Below are the code and all the weights of a small trained network. Each question names an input and a class and asks about switching units off, where a switched-off unit gives its printed mean instead of its output.

import numpy as np


def w(rows, s, z=0):
    codes = np.array(rows[::2]) - 128.0
    scale = np.full(codes.shape[1], s)
    scale[-1] = z or s
    return codes * scale


def norm(h):
    return h / np.sqrt((h * h).mean(-1, keepdims=True) + 1e-5)


def f(y):
    return np.maximum(y, 0)


def log_softmax(a):
    a = a - a.max(-1, keepdims=True)
    return a - np.log(np.exp(a).sum(-1, keepdims=True))


def net(x, mask):
    res = np.array(x, float).reshape(1, 4) / 4 @ E
    u = 0
    for l in range(4):
        y = f(norm(res) @ A[l][:, :-1].T + A[l][:, -1])
        res = res + np.where(mask[u : u + 3], y, B[l][:, -1]) @ B[l][:, :-1]
        u += 3
    return log_softmax(norm(res)[-1] @ U[:, :-1].T + U[:, -1])


A, B = {}, {}
E = w([
[44,20,75,191,119,203,111,55,150,48,134],'x0',
[3,152,235,146,172,199,138,140,136,197,125],'x1',
[161,96,234,111,179,100,160,75,108,34,175],'x2',
[130,132,140,130,148,124,80,83,71,128,57],'x3',
],0.0014)
A[0] = w([
[119,135,132,113,173,106,42,70,40,117,2,5],'L0N1',
[81,48,102,116,155,181,107,101,136,106,82,61],'L0N2',
[126,111,129,136,70,128,211,202,240,112,214,46],'L0N3',
],0.0034,0.0026)
B[0] = w([
[112,155,131,194,66,49,254,72,227,138,36,252],'L0N1',
[145,161,148,119,80,161,132,210,107,54,141,246],'L0N2',
[91,169,131,165,45,86,203,46,177,103,20,233],'L0N3',
],0.0042,0.0017)
A[1] = w([
[93,136,3,149,105,172,81,176,148,177,89,2],'L1N1',
[225,95,24,114,80,107,106,95,141,87,178,54],'L1N2',
[120,22,216,76,120,70,151,43,73,54,217,97],'L1N3',
],0.0027,0.0014)
B[1] = w([
[170,160,124,136,239,144,172,66,116,99,172,220],'L1N1',
[3,51,138,97,149,99,131,83,103,168,113,225],'L1N2',
[132,175,25,150,153,165,132,131,140,194,112,250],'L1N3',
],0.005,0.002)
A[2] = w([
[19,150,209,156,154,211,117,169,157,174,159,120],'L2N1',
[60,67,15,70,72,197,123,148,80,47,169,252],'L2N2',
[186,232,161,2,71,45,112,229,63,199,120,171],'L2N3',
],0.0029,0.0011)
B[2] = w([
[189,51,43,81,119,14,93,78,114,123,115,228],'L2N1',
[218,180,253,117,125,132,69,214,107,169,143,234],'L2N2',
[123,64,153,194,120,216,73,127,108,55,146,254],'L2N3',
],0.0038,0.0029)
A[3] = w([
[174,217,67,129,251,159,182,68,115,140,141,4],'L3N1',
[119,47,109,59,138,45,103,123,43,169,90,45],'L3N2',
[120,149,160,150,156,127,69,84,81,169,87,135],'L3N3',
],0.0032,0.0011)
B[3] = w([
[80,192,92,136,207,192,181,236,67,179,164,244],'L3N1',
[35,110,167,4,148,91,66,100,210,184,195,251],'L3N2',
[158,136,91,152,80,141,191,137,146,84,166,229],'L3N3',
],0.0041,0.0023)
U = w([
[90,175,118,210,36,46,239,35,222,101,31,251],'0',
[40,18,121,18,165,32,31,39,180,209,209,122],'1',
[237,64,227,226,52,229,34,212,34,28,190,42],'2',
[98,210,21,180,254,214,222,209,43,203,207,30],'3',
[81,212,168,53,80,71,149,193,118,98,89,132],'4',
],0.0058,0.0021)

Each question gives the input, the list of numbers given to net, and the class t.
The units are the neurons (one row each of A and B). Each row of codes is followed by its name. A weight is (code - 128) times the scale printed after its matrix; where a second scale follows, it is the last column's (A, B and U).
mask holds one flag per neuron, layer by layer. A switched-off neuron (its flag False) gives its mean, the last column of its row in B, instead of its output. The means were averaged over made-up inputs and are rounded, as every weight is.
A unit's drop is (log p(t) with every unit on - log p(t) with that unit switched off) / (log p(t) with every unit on - log p(t) with every unit switched off).
The circuit of an input: a set's keep is (log p(t) with only the set's units on - log p(t) with every unit switched off) / (log p(t) with every unit on - log p(t) with every unit switched off). Starting from all 12 units, units are removed one at a time, each time the one whose removal leaves the highest keep (on an exact tie, the one counted first), for as long as the keep stays at least 0.8.
units of the circuit, in order: the units of the circuit, biggest drop first
unit that matters most: the unit with the biggest drop
k most important neurons of layer l: the k neurons of layer l with the biggest drops, biggest first
drop of u: that unit's drop, to one decimal
input [-7,-7,-8,-8], class 0: 2 most important neurons of layer 3 => L3N1, L3N2
input [6,3,7,0], class 3: unit that matters most => L1N3
input [3,0,1,-2], class 4: 2 most important neurons of layer 0 => L0N3, L0N2
input [-7,4,-5,-5], class 2: units of the circuit, in order => L2N3, L1N3
input [-8,-6,1,5], class 2: 2 most important neurons of layer 2 => L2N3, L2N1
input [8,3,8,-4], class 2: 2 most important neurons of layer 0 => L0N2, L0N1
input [-1,4,6,5], class 3: 2 most important neurons of layer 1 => L1N3, L1N2
input [-4,8,-3,-8], class 0: 2 most important neurons of layer 3 => L3N2, L3N1
input [3,-6,-3,5], class 1: 2 most important neurons of layer 1 => L1N2, L1N3
input [7,-4,7,4], class 2: 2 most important neurons of layer 1 => L1N1, L1N2
input [-3,2,4,2], class 3: 2 most important neurons of layer 1 => L1N3, L1N2
input [6,-5,-4,-3], class 2: 2 most important neurons of layer 2 => L2N2, L2N1
input [8,4,4,-7], class 2: 2 most important neurons of layer 0 => L0N2, L0N1
input [-6,2,3,0], class 2: unit that matters most => L2N3
input [-4,-5,-4,-2], class 1: 2 most important neurons of layer 1 => L1N2, L1N3
input [-1,6,5,6], class 0: 2 most important neurons of layer 1 => L1N2, L1N1
input [1,2,5,-1], class 3: drop of L1N3 => 3.8
input [-8,1,1,2], class 2: drop of L2N3 => 0.2
input [1,-8,-6,1], class 1: drop of L1N2 => 3.0
input [2,0,6,6], class 0: unit that matters most => L0N1
